(in the rows, 128 means zero)
Each row of numbers belongs to one of the elements below and depends on some of the facts about them. Some rows are named. Which element is each other row?

Facts:
bedim {γ=a, Ω=noploklom, η=vidron}
bifluguk {γ=a, Ω=vemek}
bivuku {γ=e, Φ=giklovon, Ω=leflak}
bodekun {Φ=fifomim, Ω=deplekun}
bomes {γ=c, Φ=klikisek, Ω=pufur}
braski {γ=e, Ω=plagoplur}
brilon {γ=a, Ω=vosabril}
brukar {γ=a, Ω=bodekun, η=tofi}
dalon {Φ=fanoflu, Ω=klamal}
darekas {γ=a, Φ=mekote, Ω=lokoples}
denasim {γ=b, Φ=raplakel, Ω=sono, η=viremos}
digru {γ=a, Ω=grolabra, η=sumal}
drasuklal {γ=a, Φ=flotali, Ω=livu, η=pufur}
dridras {γ=e, Φ=denasim, Ω=sono}
drutek {γ=a, Ω=deflolol}
dubim {γ=b, Φ=flinis, Ω=trobri}
dufin {γ=a, Ω=griru}
fanoflu {γ=b, Ω=klamal, η=mupluk}
fanugru {γ=a, Φ=griru, Ω=pubrak}
fatrules {γ=c, Φ=noploklom, Ω=matrin, η=nupak}
fepil {Φ=plagoplur, Ω=fuva}
fifomim {γ=c, Φ=liru, Ω=deplekun, η=nulas}
fivas {γ=d, Φ=stiple, Ω=lekik}
flavos {γ=e, Ω=mupluk}
flerin {γ=a, Ω=perebel}
fleska {γ=b, Φ=dalon, Ω=klamal, η=viremos}
flinis {γ=d, Ω=trobri}
flitruno {γ=c, Φ=zoze, Ω=matrin}
flobal {γ=e, Φ=leflak, Ω=nulas}
flotali {γ=d, Φ=nedrim, Ω=livu}
fopese {γ=d, Φ=klasku, Ω=trostaflis, η=pufur}
forulu {Ω=zate}
galan {Φ=drutek, Ω=deflolol}
garu {Φ=skori, Ω=noskes}
garur {γ=d, Ω=pubrak, η=fuva}
gideda {γ=e, Φ=lomo, Ω=lokoples}
giflek {γ=c, Φ=rosol, Ω=bruklol, η=fuva}
gigrun {γ=e, Ω=tazor}
giklovon {γ=d, Φ=ragrel, Ω=leflak, η=pubrak}
goba {γ=a, Φ=plestes, Ω=gramil}
gora {γ=b, Ω=matrin}
grasin {γ=a, Ω=galan}
grenul {γ=a, Φ=dubim, Ω=trobri}
gridri {Φ=nitelal, Ω=gramil}
grilome {γ=a, Ω=steses}
gripla {γ=b, Ω=nulas, η=flinis}
gripul {γ=a, Φ=rili, Ω=noskes, η=giklovon}
griro {γ=a, Φ=gigrun, Ω=tazor, η=bodekun}
griru {Φ=garur, Ω=pubrak}
grodrus {γ=b, Φ=nubes, Ω=garu}
groflok {γ=c, Φ=katrol, Ω=mipe}
grolabra {Ω=pufur}
grukis {γ=a, Φ=vudra, Ω=dalon}
grunu {γ=a, Ω=klikisek}
gruplak {γ=b, Ω=pefu, η=zate}
gruplurom {γ=e, Φ=grukis, Ω=dalon}
guvun {γ=b, Φ=braski, Ω=plagoplur, η=trostaflis}
katrol {γ=a, Ω=mipe}
kiflu {γ=a, Ω=klava}
kistebi {γ=b, Φ=loru, Ω=dalon}
klamal {Φ=grolabra, Ω=pufur}
klasku {Φ=razo, Ω=trostaflis}
klava {Φ=viremos, Ω=steses}
klepluk {γ=d, Φ=klidon, Ω=vemek, η=budran}
klidon {γ=e, Φ=bifluguk, Ω=vemek}
kligra {γ=e, Ω=papul}
klikisek {Φ=latro, Ω=pufur}
klisu {γ=d, Φ=stukik, Ω=budran, η=vonedo}
klodam {γ=a, Φ=skofur, Ω=klikisek}
klumutrek {γ=b, Φ=bomes, Ω=pufur}
kodim {γ=d, Φ=skanubim, Ω=plagoplur, η=klumutrek}
konoren {γ=d, Φ=bivuku, Ω=leflak, η=klikisek}
kopli {γ=b, Φ=gruplak, Ω=pefu}
kotuger {γ=c, Φ=nuplom, Ω=klasku}
lafu {γ=c, Φ=ruvek, Ω=garu, η=viremos}
laradus {γ=b, Φ=sono, Ω=rili}
lata {γ=b, Φ=zuzuk, Ω=gridri, η=klisu}
latris {γ=a, Φ=skibrasil, Ω=steses}
latro {γ=b, Φ=lekik, Ω=pufur}
latrol {γ=d, Φ=dufin, Ω=griru}
lebru {γ=d, Ω=rili}
leflak {Φ=zate, Ω=nulas}
lekik {Φ=klamal, Ω=pufur}
letrozi {γ=b, Ω=leflak}
lidrom {γ=b, Φ=steduge, Ω=fepil, η=pufur}
liru {γ=d, Φ=lodur, Ω=deplekun}
litruman {γ=a, Φ=sogigrem, Ω=sono}
livu {Φ=riplus, Ω=trostaflis}
lodur {γ=b, Ω=deplekun}
lokoples {Φ=rolar, Ω=bruklol}
lomo {γ=a, Φ=stevik, Ω=lokoples}
loru {γ=b, Ω=dalon}
madan {γ=b, Φ=galan, Ω=deflolol, η=sono}
mekote {γ=a, Ω=lokoples, η=viremos}
meso {γ=b, Φ=sumal, Ω=steses}
mipe {Φ=trigrar, Ω=fodu}
mupluk {Φ=kopli, Ω=pefu}
nedrim {γ=b, Φ=zakar, Ω=livu, η=zodre}
nitelal {γ=a, Φ=stizus, Ω=gramil}
noploklom {Φ=gora, Ω=matrin}
nubes {γ=b, Ω=garu}
nupak {γ=c, Φ=gideda, Ω=lokoples}
nuplom {γ=a, Ω=klasku, η=livu}
pimok {γ=a, Φ=flavos, Ω=mupluk}
plagoplur {Ω=fuva}
pledral {γ=e, Φ=ribin, Ω=garu}
plegil {γ=c, Φ=drasuklal, Ω=livu}
plestes {γ=c, Φ=vuden, Ω=gramil}
ploplus {γ=b, Φ=sovus, Ω=klikisek, η=tasti}
plozesa {γ=b, Φ=tasti, Ω=mupluk}
pluskunam {γ=b, Φ=tedranom, Ω=rili, η=rodru}
pobrol {γ=a, Φ=plegil, Ω=livu, η=viremos}
pustus {γ=e, Φ=pluskunam, Ω=rili}
ragrel {γ=b, Φ=vigras, Ω=leflak}
raplakel {γ=b, Φ=litruman, Ω=sono}
razo {γ=b, Φ=livu, Ω=trostaflis, η=tazor}
ribin {γ=a, Φ=lafu, Ω=garu, η=viremos}
rili {Φ=garu, Ω=noskes}
rimas {γ=b, Φ=skazin, Ω=bodekun}
riplus {γ=a, Φ=vevi, Ω=trostaflis}
ririm {γ=b, Φ=flobal, Ω=nulas, η=nupak}
rodru {γ=b, Φ=pustus, Ω=rili}
rolar {γ=d, Φ=giflek, Ω=bruklol}
rosol {γ=b, Φ=trupam, Ω=bruklol, η=steses}
ruvek {γ=b, Φ=grodrus, Ω=garu}
senir {γ=a, Φ=kligra, Ω=papul, η=plagoplur}
skabri {γ=a, Ω=forulu}
skanubim {γ=d, Φ=sodrefur, Ω=plagoplur, η=vosabril}
skazin {γ=b, Φ=tobrudru, Ω=bodekun}
skibrasil {γ=a, Φ=meso, Ω=steses}
skigi {γ=b, Φ=tutram, Ω=trobri, η=griru}
skofur {γ=b, Φ=grunu, Ω=klikisek, η=livu}
skori {γ=c, Ω=noskes}
sodrefur {γ=b, Φ=guvun, Ω=plagoplur, η=zodre}
sogigrem {γ=a, Ω=sono}
sogrol {γ=a, Φ=fanugru, Ω=pubrak, η=staska}
sono {Φ=rodru, Ω=rili}
sotil {γ=a, Φ=pledral, Ω=garu, η=vonedo}
sotur {γ=a, Φ=ririm, Ω=nulas, η=pufur}
sovus {γ=b, Φ=klodam, Ω=klikisek}
stapul {γ=b, Φ=tradek, Ω=klamal, η=vidron}
staska {γ=a, Φ=skabri, Ω=forulu}
steduge {γ=a, Ω=fepil}
stevik {γ=c, Φ=darekas, Ω=lokoples, η=zate}
stiple {γ=b, Ω=lekik}
stizus {Ω=gramil}
stuguk {γ=e, Φ=nupak, Ω=lokoples}
stukik {γ=a, Φ=tobri, Ω=budran, η=klikisek}
sumal {γ=d, Φ=klava, Ω=steses}
tastera {γ=e, Φ=gruplurom, Ω=dalon, η=bodekun}
tasti {γ=a, Φ=pimok, Ω=mupluk}
tedranom {γ=a, Φ=lebru, Ω=rili}
tinan {γ=c, Φ=grenul, Ω=trobri}
tobri {γ=c, Ω=budran, η=galan}
tobrudru {γ=b, Φ=brukar, Ω=bodekun}
tradek {γ=a, Φ=fleska, Ω=klamal, η=nupak}
tredri {γ=c, Φ=goba, Ω=gramil}
trigrar {γ=a, Ω=fodu}
trimu {γ=a, Ω=stizus}
trobri {Φ=klumutrek, Ω=pufur}
trupam {γ=e, Ω=bruklol, η=leflak}
tutram {γ=a, Φ=tinan, Ω=trobri, η=grolabra}
vabros {γ=a, Ω=livu}
vemek {Φ=madan, Ω=deflolol}
vevi {γ=a, Ω=trostaflis}
vidron {γ=b, Φ=latrol, Ω=griru}
vigras {γ=a, Φ=letrozi, Ω=leflak, η=tasti}
viremos {Φ=grilome, Ω=steses}
vonedo {γ=e, Φ=ploplus, Ω=klikisek}
vosabril {Φ=flerin, Ω=perebel}
vuden {γ=a, Φ=gridri, Ω=gramil, η=klisu}
vudra {γ=b, Φ=kistebi, Ω=dalon, η=noskes}
zakar {γ=a, Φ=vabros, Ω=livu, η=pefu}
zate {Φ=gripla, Ω=nulas}
zema {γ=a, Φ=dridras, Ω=sono}
zodre {γ=a, Φ=fepil, Ω=fuva, η=deplekun}
zoze {γ=a, Φ=fatrules, Ω=matrin}
zuzuk {γ=b, Ω=gridri}

Some rows with their names:
papul: [134 128 125 126 125 124 127 125 128 112 128 124 119 122 132 135 128 135
 124 133 126 130 133 131  82 123 125 126 129 122 136 130 139 118 140 132
 140 127 128 131 132]
groflok: [121 130 126 128 134 124 131 124 137 128 144 126 135 137 127 112 128 153
 129 129 123 127 126 121 107 121 130 129 110 134 121 141 120  99 143 133
 127 130 137 134 131]
lokoples: [132 132 121 127 126 128 126 121 133 115 114 125 109 139 126 124 131 124
 127 140 125 122 134 135  57 117 121 124 115 116 129 153 118  98 137 117
 141 128 141 147 140]
nedrim: [121 133 134 120 138 125 140  94 110 134 136 129 107 124 138 126 126 132
 148 116 152 151 127 122 154 115 138 132 188 146 112 101 147 103 112 103
 154 132 143 154 114]
sovus: [137 140 124 141 127 133 133 130 154 126 137 113 158 134 132 104 132 124
 121 125 109 120 119 117 165 136 132 144 138 122 141 127 137 133 124 153
 119 121 133 109 129]
flerin: [134 127 128 116 125 120 124 143 123 140 136 124 124 123 125 140 127 149
 122 134 121 134 136 117 141 130 119 132 131 127 137 131 117 135 132 129
 131 124 123 123 124]
fanugru: [122 130 128 122 133 122 128 133 128 138 133 127 126 136 123 119 128 144
 134 134 118 127 133 123 121 125 121 130 114 133 140 131 103 122 132 124
 117 127 128 130 129]
sono: [117 110 134 155 119 130 128 114 127 131 141 150 148 142 128 143 125 111
 107 122 164 121 136 146  86 136 122 130 108 134 108 156 178 133 137 116
 117 135  91 105 129]
tedranom: [123 111 135 142 122 126 125 134 118 156 152 146 151 136 123 145 124 127
 105 126 152 127 138 132 146 147 118 135 118 137 115 149 153 150 128 115
 114 132  89  97 122]
plestes: [128 127 124 125 128 124 129 127 135 129 141 124 129 130 128 125 128 155
 124 131 123 131 127 117 112 124 128 129 119 130 120 141 129 105 143 136
 134 128 136 134 130]
grolabra: [147 134 124 130 117 131 126 136 142 121 134 112 143 121 134 134 130 129
 114 129 117 128 125 117 154 136 126 137 148 113 139 128 143 148 124 153
 139 119 129 106 128]
fifomim: [125 126 129 121 129 136 129 125 126 135 121 130 128 126 124 126 128 131
 136 125 130 129 118 127 152 124 141 119 121 132  96 134 120 108 119 122
 138 133 150 152 127]
mupluk: [123 131 125 130 129 126 129 120 132 111 125 127 114 135 131 122 128 136
 131 132 128 126 129 135  63 116 125 125 117 125 132 135 123 107 139 128
 131 128 133 140 135]
trostaflis: [126 128 127 125 134 117 135 105 127 117 145 125 119 124 139 127 127 142
 132 129 133 139 134 125  92 123 126 133 155 133 140 116 148 111 136 123
 142 128 131 136 127]
steses: [135 129 126 126 124 124 127 124 132 112 127 125 118 124 132 135 128 132
 125 135 126 131 132 131  84 122 126 127 128 121 134 130 139 119 139 131
 140 126 129 129 132]
sodrefur: [134 131 130 121 125 140 125 125 120 125 101 126 104 127 128 134 127 112
 135 128 132 131 122 137 120 112 136 114 132 121  98 134 126 113 115 116
 149 129 143 155 126]
zakar: [117 131 135 111 142 120 139 107 107 155 148 132 117 124 128 125 125 139
 155 119 143 149 131 118 192 129 132 134 182 152 126  99 124 116 107  97
 137 134 141 154 113]

Name these rows:
No name comes twice in this set of rows, the named rows included.
[129 115 128 141 118 127 126 125 123 124 139 138 130 128 131 151 126 124
 106 127 148 130 136 134  98 132 120 129 123 125 116 146 168 137 136 126
 132 130 105 111 128] | garu
[121 145 132 126 136 144 128 139 146 155 118 120 163 139 118  93 132 107
 144 122 107 111 112 125 231 138 139 132 124 134 126 116  96 142  96 128
 106 126 144 126 128] | tutram
[145 137 127 133 121 147 129 139 147 138 119 111 159 120 129 120 133 101
 125 119 112 125 111 118 233 143 141 132 156 119 117 120 147 155 100 147
 133 121 142 116 124] | fanoflu
[116 113 133 157 126 129 131 113 128 131 142 148 149 142 129 127 126 114
 111 121 156 122 132 141  99 132 126 132 110 138 107 154 172 122 136 116
 109 135  96 106 129] | laradus
[130 136 126 133 131 131 132 133 155 136 147 117 162 133 128 102 131 146
 120 126 110 122 119 111 166 134 134 139 125 130 131 135 129 121 131 151
 121 124 138 114 130] | bomes
[129 141 133 123 133 141 127 141 140 156 120 120 161 128 119 101 132 108
 141 124 107 116 115 126 227 140 139 129 130 131 125 114 109 147  99 130
 114 125 141 123 126] | digru
[140 138 128 127 126 130 128 150 147 150 143 112 161 130 125 114 131 138
 119 129 104 122 125 109 217 146 125 143 142 122 150 124 118 156 118 149
 121 118 127 100 125] | grunu
[134 139 124 136 130 132 132 135 161 137 150 111 171 136 130  99 132 145
 120 125 107 122 117 107 190 139 136 142 131 127 134 133 131 128 127 158
 120 122 140 109 130] | tinan
[128 120 129 136 121 126 126 121 130 120 134 134 132 127 132 139 127 125
 115 129 142 128 133 137  88 132 123 127 124 126 122 138 158 131 135 126
 133 129 110 116 130] | noskes
[133 128 131 109 125 133 122 142 110 147 116 128 114 118 119 143 126 124
 135 130 128 134 127 125 175 130 129 119 130 128 111 125 107 137 111 113
 139 129 138 143 122] | brukar
[129 128 127 126 129 138 127 124 122 124 109 130 113 129 127 129 129 112
 139 126 133 130 120 133 129 119 137 117 130 128 105 130 132 113 119 116
 136 132 144 152 127] | madan
[142 138 128 132 124 146 128 136 141 134 115 115 150 122 129 117 132 101
 129 120 117 124 112 121 208 136 140 130 150 119 116 121 139 144 103 140
 134 123 143 123 124] | skofur
[142 135 124 132 122 131 128 132 146 121 133 115 145 128 133 120 131 127
 118 129 115 124 123 119 142 134 127 137 142 117 142 129 138 139 127 149
 133 120 130 110 131] | lekik
[121 136 136 115 127 139 127 128 135 141 106 126 112 128 129 129 127 137
 128 126 122 134 120 132 140 101 141 118 120 129  93 138 110 106 114 127
 158 126 140 141 124] | fatrules

The same elements again, as new rows of numbers:
Some elements and their rows:
braski: [131 159 123 113 106 126 125 122 116 100 122 115 116 121 114 127 118 135
 120 125 133 146 120 122 137 152 144 130]
skori: [108 133 200 118  93 114 127 142 131 115 123 118 134 134 153 126 130 122
 137 134 112 119 129 117 143 155 137 124]
grilome: [133 176 136 123 111 120 134 126 138 105 133 118 137  87 125 133 129 107
 138 120 131 138 128 135 131 138 123 127]
riplus: [136 186 121 126 138 120 143 127 123 103 128 116 119  97 124 131 129 109
 136 123 127 133 130 132 138 137 128 121]
vidron: [139 136 130 129 139 119 127 127 108 128 138 128 114 132 124 137 127 112
 120 135 131 134 130 127 128 128 149 118]
griru: [ 98 115 125 116 123 127 163 124 145 163 118 142 115 175 105 124 137 101
 123 122 165 151 123 125 132 115 105 146]
forulu: [ 96 120 107 117 123 128 178 123 142 162 114 141 109 164  99 126 131  95
 125 121 173 158 125 128 134 111 110 149]
zoze: [126 164 131 133 141 125 136 135 126 120 135 123 119 116 126 139 132 120
 126 122 135 119 131 122 132 133 133 121]
flitruno: [122 138 143 124 138 129 130 134 111 123 133 117 121 121 122 139 124 114
 126 127 155 129 129 122 132 143 142 122]
nuplom: [149 124  63 136 151 137 141 132 133 116 139 109 104  97 123 129 124 126
 136 134 113  96 131 121 122 126 122 115]
nitelal: [132 175 132 124 119 121 136 127 133 104 129 119 132  89 125 132 128 111
 137 122 128 136 130 134 134 137 125 124]
vigras: [149 138  62 130 143 131 148 125 132 104 128 105 109  80 123 121 121 125
 148 136 102 109 130 131 128 130 113 118]
tedranom: [103 130 224 123  47  99 130 145 152 107 126 120 155 106 173 129 128 112
 145 136  81 120 131 122 142 147 138 122]
sumal: [165 161 138 126 140 110 126 125 115 132 134 141 116 149 140 121 144 104
 119 138  92 151 138 146 131 105 137 111]
fleska: [149 104  73 164 155 164  42 122 113 101 119 142 177 132 153 114 136 161
 149  96 136  94 126 136  92 140 156 139]
giflek: [147 115  86 124 144 139 130 130 130 115 139 103 110 108 121 122 125 124
 137 135 120 103 127 120 121 140 114 116]
kligra: [128 144 133 120 116 132 114 129 117 111 131 120 114 140 117 134 120 142
 108 124 135 131 121 112 131 147 150 128]

Which element is each row?
No name comes twice in this set of rows, the named rows included.
[157 124 160 139 165 127  74 122 102 145 138 157 154 138 144 134 140 162
 112 132 115 137 138 154 120 103 144 117] | fivas
[179 116  85 132 145 120 126 123 122 129 135 130 109 130 142 112 136 121
 131 149  67 125 137 144 120  98 125 107] | garur
[ 87 102 173 126 162 155  74 108 133 158 108 166 194 157 119 125 138 229
 123 106 164 132 121 150 128 126  95 162] | dalon
[182  96  64 138 156 121 136 127 111 139 145 129  97 126 134 123 130  98
 124 152  89 128 139 141 116  91 139 104] | konoren
[148 126   6 163 146 147 138 138 107  97 123 111 113 106 139 124 128  48
 162 108 159 105 132 122 102 134 169 124] | pobrol
[127  76 168 129  54 108 124 139 146 111 124 118 134 121 176 113 118 137
 147 158  46 101 131 122 133 135 142 119] | pluskunam
[111 135  91 111 133 127 175 120 136 152 115 133  99 164  96 123 133  93
 126 122 163 158 125 129 138 116 108 141] | livu
[125 149 136 135 147 123 139 132 114 125 135 122 121 109 127 141 128 107
 131 126 145 123 129 125 132 134 137 120] | latris
[ 97 133  62 137  84 140 160 126 143 132  92 148 136 164 121 113 137  46
 154  87 201 166 126 134 115 123 148 164] | viremos
[162 151 167 129 138 128  64 114 122 124 133 155 172 116 144 125 140 180
 118 125  98 146 137 164 121 109 131 124] | flinis
[123 151 181 137 178 145  58 121 121 121 133 139 183 110 137 137 140 202
 125 109 135 105 125 139 122 145 114 131] | grukis

